Below are the code and all the weights of a small trained network. Each question names an input and a class and asks about switching units off, where a switched-off unit gives its printed mean instead of its output.

import numpy as np


def w(rows, s, z=0):
    codes = np.array(rows[::2]) - 128.0
    scale = np.full(codes.shape[1], s)
    scale[-1] = z or s
    return codes * scale


def f(y):
    return y / 2 * (1 + np.tanh(0.7978845608 * (y + 0.044715 * y**3)))


def log_softmax(a):
    a = a - a.max(-1, keepdims=True)
    return a - np.log(np.exp(a).sum(-1, keepdims=True))


def net(x, mask):
    res = np.array(x, float).reshape(1, 5) / 4 @ E
    y = f(res @ A[0][:, :-1].T + A[0][:, -1])
    res = res + np.where(mask, y, B[0][:, -1]) @ B[0][:, :-1]
    return log_softmax(res[-1] @ U[:, :-1].T + U[:, -1])


A, B = {}, {}
E = w([
[217,101,108],'x0',
[253,17,186],'x1',
[139,124,228],'x2',
[234,202,158],'x3',
[40,193,223],'x4',
],0.0076)
A[0] = w([
[168,170,173,134],'N0',
[241,173,84,200],'N1',
[75,118,156,108],'N2',
[160,156,8,130],'N3',
[56,120,76,132],'N4',
[109,140,187,134],'N5',
[84,93,206,82],'N6',
[237,201,160,253],'N7',
[52,145,185,162],'N8',
[88,159,100,108],'N9',
[152,24,67,225],'N10',
[125,73,239,89],'N11',
[132,192,101,151],'N12',
[191,111,135,59],'N13',
[88,194,102,111],'N14',
[112,87,98,128],'N15',
[150,84,32,20],'N16',
[168,193,83,198],'N17',
[193,58,197,166],'N18',
[27,125,84,99],'N19',
[103,80,51,156],'N20',
[176,88,35,107],'N21',
[136,99,243,163],'N22',
],0.014,0.0059)
B[0] = w([
[172,150,107,169],'N0',
[139,124,76,237],'N1',
[167,132,191,158],'N2',
[55,91,119,206],'N3',
[7,98,193,190],'N4',
[189,144,150,164],'N5',
[175,187,204,167],'N6',
[151,127,71,248],'N7',
[143,209,115,204],'N8',
[54,137,95,165],'N9',
[181,71,124,248],'N10',
[255,116,206,187],'N11',
[122,122,85,166],'N12',
[82,131,161,171],'N13',
[79,148,129,183],'N14',
[143,100,252,153],'N15',
[82,113,155,182],'N16',
[102,91,7,186],'N17',
[175,158,112,234],'N18',
[71,147,190,204],'N19',
[105,26,174,189],'N20',
[114,97,163,211],'N21',
[220,135,132,203],'N22',
],0.0069,0.013)
U = w([
[159,93,104,255],'0',
[216,172,206,127],'1',
[53,140,156,118],'2',
[121,85,41,74],'3',
[147,94,132,27],'4',
[180,190,80,142],'5',
[109,4,166,102],'6',
],0.011,0.0082)

Each question gives the input, the list of numbers given to net, and the class t.
The units are the neurons (one row each of A and B). Each row of codes is followed by its name. A weight is (code - 128) times the scale printed after its matrix; where a second scale follows, it is the last column's (A, B and U).
mask holds one flag per neuron, in row order. A switched-off neuron (its flag False) gives its mean, the last column of its row in B, instead of its output. The means were averaged over made-up inputs and are rounded, as every weight is.
A unit's drop is (log p(t) with every unit on - log p(t) with that unit switched off) / (log p(t) with every unit on - log p(t) with every unit switched off).
The circuit of an input: a set's keep is (log p(t) with only the set's units on - log p(t) with every unit switched off) / (log p(t) with every unit on - log p(t) with every unit switched off). Starting from the 12 units with the biggest drops (on a tie, the unit counted first), units are removed one at a time, each time the one whose removal leaves the highest keep (on an exact tie, the one counted first), for as long as the keep stays at least 0.8.
circuit, biggest first: the units of the circuit, biggest drop first
top k neurons: the k neurons with the biggest drops, biggest first
drop of u: that unit's drop, to one decimal
input [4,-6,-6,2,-8], class 6: top 2 neurons -> (N20; N21)
input [-8,-6,0,-4,-8], class 2: circuit, biggest first -> (N19)
input [3,5,0,5,1], class 5: circuit, biggest first -> (N7; N1; N20; N18)
input [4,2,-7,5,6], class 5: top 3 neurons -> (N20; N4; N10)
input [8,-4,1,0,3], class 5: top 2 neurons -> (N20; N4)
input [1,-4,6,-2,-3], class 2: top 2 neurons -> (N10; N11)
input [-5,-5,-2,-7,-6], class 6: drop of N20 -> 1.2
input [-2,-4,-6,2,3], class 2: drop of N8 -> 0.0
input [3,7,0,5,-2], class 5: drop of N7 -> 0.3
input [0,1,1,3,0], class 5: drop of N20 -> 0.2
